Below are the code and all the weights of a small trained network. Each question names an input and a target symbol and asks about switching units off, where a switched-off unit gives its printed mean instead of its output.

import numpy as np


def w(rows, s, z=0):
    codes = np.array(rows[::2]) - 128.0
    scale = np.full(codes.shape[1], s)
    scale[-1] = z or s
    return codes * scale


def f(y):
    return np.maximum(y, 0)


def softmax(a):
    e = np.exp(a - a.max(-1, keepdims=True))
    return e / e.sum(-1, keepdims=True)


def log_softmax(a):
    a = a - a.max(-1, keepdims=True)
    return a - np.log(np.exp(a).sum(-1, keepdims=True))


def net(x, mask):
    ids = ['ΓΔΘΣΩαβζηλμξτφψ'.index(c) for c in x.split()]
    T = len(ids)
    res = E[ids] + P[:T]
    u = 0
    for l in range(2):
        q, k, v = (res @ M[l].T for M in (Q, K, V))
        z = softmax(np.where(np.tri(T) > 0, q @ k.T / 2**0.5, -1e9)) @ v
        res = res + np.where(mask[u], z, O[l][:, -1]) @ O[l][:, :-1]
        u += 1
        y = f(res @ A[l][:, :-1].T + A[l][:, -1])
        res = res + np.where(mask[u : u + 8], y, B[l][:, -1]) @ B[l][:, :-1]
        u += 8
    return log_softmax(res[-1] @ U[:, :-1].T + U[:, -1])


Q, K, V, O, A, B = {}, {}, {}, {}, {}, {}
E = w([
[127,146,111,156],'Γ',
[127,146,103,138],'Δ',
[108,114,87,114],'Θ',
[212,223,105,96],'Σ',
[188,8,128,79],'Ω',
[148,87,153,252],'α',
[119,127,93,107],'β',
[100,110,105,137],'ζ',
[82,152,186,109],'η',
[98,88,101,131],'λ',
[104,97,94,117],'μ',
[119,138,111,157],'ξ',
[94,92,98,126],'τ',
[134,147,94,125],'φ',
[102,100,97,132],'ψ',
],0.019)
P = w([
[167,183,34,254],'0',
[120,130,70,177],'1',
[113,118,97,151],'2',
[116,117,112,140],'3',
[123,130,122,135],'4',
[123,120,132,122],'5',
[127,120,140,119],'6',
[130,123,144,112],'7',
[134,126,150,111],'8',
[134,125,154,108],'9',
[139,131,156,107],'10',
[144,134,162,107],'11',
],0.0089)
Q[0] = w([
[237,53,229,237],'0.h0',
[1,19,179,103],'0.h0',
],0.0042)
K[0] = w([
[192,20,125,77],'0.h0',
[2,180,189,159],'0.h0',
],0.0057)
V[0] = w([
[112,118,2,188],'0.h0',
[98,218,155,127],'0.h0',
],0.0084)
O[0] = w([
[121,114,5,160,253],'0.h0',
[82,145,165,176,194],'0.h0',
],0.013,0.003)
A[0] = w([
[255,223,80,82,207],'0.n0',
[61,175,89,114,124],'0.n1',
[67,233,142,150,253],'0.n2',
[108,162,69,25,166],'0.n3',
[62,173,132,207,158],'0.n4',
[109,192,229,89,88],'0.n5',
[47,62,27,117,113],'0.n6',
[196,46,170,122,120],'0.n7',
],0.0078,0.0058)
B[0] = w([
[89,116,15,62,227],'0.n0',
[183,37,106,73,173],'0.n1',
[130,19,138,8,255],'0.n2',
[76,98,70,169,188],'0.n3',
[88,71,68,168,200],'0.n4',
[202,175,148,3,175],'0.n5',
[154,220,144,85,218],'0.n6',
[180,47,96,40,141],'0.n7',
],0.006,0.0083)
Q[1] = w([
[56,90,66,1],'1.h0',
[106,152,65,133],'1.h0',
],0.0088)
K[1] = w([
[149,1,102,41],'1.h0',
[40,79,92,125],'1.h0',
],0.0087)
V[1] = w([
[55,32,2,205],'1.h0',
[104,200,166,69],'1.h0',
],0.0074)
O[1] = w([
[111,70,168,124,250],'1.h0',
[14,89,5,50,95],'1.h0',
],0.011,0.015)
A[1] = w([
[86,62,104,128,120],'1.n0',
[74,247,164,105,3],'1.n1',
[85,89,100,37,202],'1.n2',
[58,125,154,108,54],'1.n3',
[113,165,110,52,19],'1.n4',
[149,203,25,121,185],'1.n5',
[61,146,101,214,64],'1.n6',
[83,104,220,201,113],'1.n7',
],0.013,0.0045)
B[1] = w([
[84,131,131,189,192],'1.n0',
[80,96,33,31,135],'1.n1',
[160,184,164,228,249],'1.n2',
[145,11,99,123,153],'1.n3',
[188,214,100,110,166],'1.n4',
[60,2,175,149,159],'1.n5',
[11,27,91,129,131],'1.n6',
[108,179,87,104,180],'1.n7',
],0.0097,0.02)
U = w([
[6,63,138,166,182],'Γ',
[143,148,216,193,113],'Δ',
[180,202,183,158,153],'Θ',
[186,203,110,112,191],'Σ',
[147,113,113,106,111],'Ω',
[134,123,140,103,139],'α',
[111,126,130,111,89],'β',
[151,107,160,76,230],'ζ',
[111,142,127,127,1],'η',
[141,106,132,88,185],'λ',
[117,141,130,128,3],'μ',
[127,136,124,117,55],'ξ',
[131,119,134,105,114],'τ',
[165,120,126,123,35],'φ',
[170,107,105,119,36],'ψ',
],0.014,0.0069)

Each question gives the input, a string of symbols that net reads in full, and the target symbol t.
The units are the heads (2 rows each of Q, K, V and O) and the neurons (one row each of A and B). Each row of codes is followed by its name. A weight is (code - 128) times the scale printed after its matrix; where a second scale follows, it is the last column's (O, A, B and U).
mask holds one flag per unit, layer by layer, with each layer's heads first. A switched-off unit (its flag False) gives its mean, the last column of its rows in O or B, instead of its output. The means were averaged over made-up inputs and are rounded, as every weight is.
A unit's drop is (log p(t) with every unit on - log p(t) with that unit switched off) / (log p(t) with every unit on - log p(t) with every unit switched off).
The circuit of an input: a set's keep is (log p(t) with only the set's units on - log p(t) with every unit switched off) / (log p(t) with every unit on - log p(t) with every unit switched off). Starting from the 12 units with the biggest drops (on a tie, the unit counted first), units are removed one at a time, each time the one whose removal leaves the highest keep (on an exact tie, the one counted first), for as long as the keep stays at least 0.8.
units of the circuit, in order: the units of the circuit, biggest drop first
top k neurons: the k neurons with the biggest drops, biggest first
top k neurons in layer l: the k neurons of layer l with the biggest drops, biggest first
input Δ η β τ β, target Δ: top 4 neurons in layer 1 -> 1.n5, 1.n3, 1.n7, 1.n1
input η Σ τ Θ μ η μ Γ τ η φ, target Γ: units of the circuit, in order -> 1.n4
input α μ Σ τ η Ω Σ η Δ η, target ζ: units of the circuit, in order -> 1.n2, 1.h0, 1.n0
input λ α μ η λ η η ψ μ, target Δ: top 3 neurons in layer 0 -> 0.n6, 0.n0, 0.n4
input α β Γ η φ β, target Δ: units of the circuit, in order -> 1.n7, 1.n2
input η η η Θ Σ η η Γ Γ α ξ, target Γ: units of the circuit, in order -> 1.h0, 0.h0, 0.n2, 1.n5
input μ η β α α η Θ Δ, target Γ: top 4 neurons -> 0.n6, 0.n2, 1.n4, 0.n5
input η η η η Θ η Δ, target Γ: units of the circuit, in order -> 1.n5, 0.n5, 1.h0, 0.h0
input η ζ η β Σ Σ, target Δ: top 3 neurons -> 1.n5, 1.n2, 1.n4
input Ω η η η η Σ β η ψ α η β, target ζ: units of the circuit, in order -> 1.n2, 1.h0
input Σ α η η η η β η ξ η, target Σ: top 3 neurons in layer 1 -> 1.n4, 1.n2, 1.n1
input β η Δ α ζ α Σ η α, target Θ: top 4 neurons -> 1.n7, 0.n2, 0.n0, 1.n5
input β Σ η Θ Γ η Σ, target Δ: top 2 neurons -> 1.n2, 0.n0
input μ η α η η, target Θ: top 2 neurons -> 1.n2, 0.n5
input φ Δ η η μ α, target Γ: top 3 neurons -> 1.n2, 1.n6, 0.n6
input Γ Ω Ω, target Δ: units of the circuit, in order -> 1.n2
input Ω φ λ α Σ Σ Ω, target Δ: top 4 neurons in layer 0 -> 0.n0, 0.n6, 0.n7, 0.n3
input μ ζ μ Σ, target Γ: top 3 neurons -> 0.n6, 1.n5, 0.n0
input η η Θ η β Σ μ α η, target Σ: top 3 neurons in layer 0 -> 0.n5, 0.n2, 0.n3
input η Σ η τ μ η η Σ Γ, target Γ: top neuron -> 0.n5
input β Σ α α η α, target Θ: units of the circuit, in order -> 1.h0, 1.n7, 1.n5
input α ζ Δ λ η β α Σ η μ Σ η, target Θ: top 2 neurons -> 0.n5, 1.n2
input η Δ α α Σ η Θ Θ, target Δ: top 4 neurons in layer 0 -> 0.n0, 0.n4, 0.n6, 0.n1
input α η Θ η Σ, target Γ: top 2 neurons -> 1.n5, 0.n6
input α ξ η η Σ η Θ φ, target Γ: units of the circuit, in order -> 1.h0, 0.n2, 1.n5
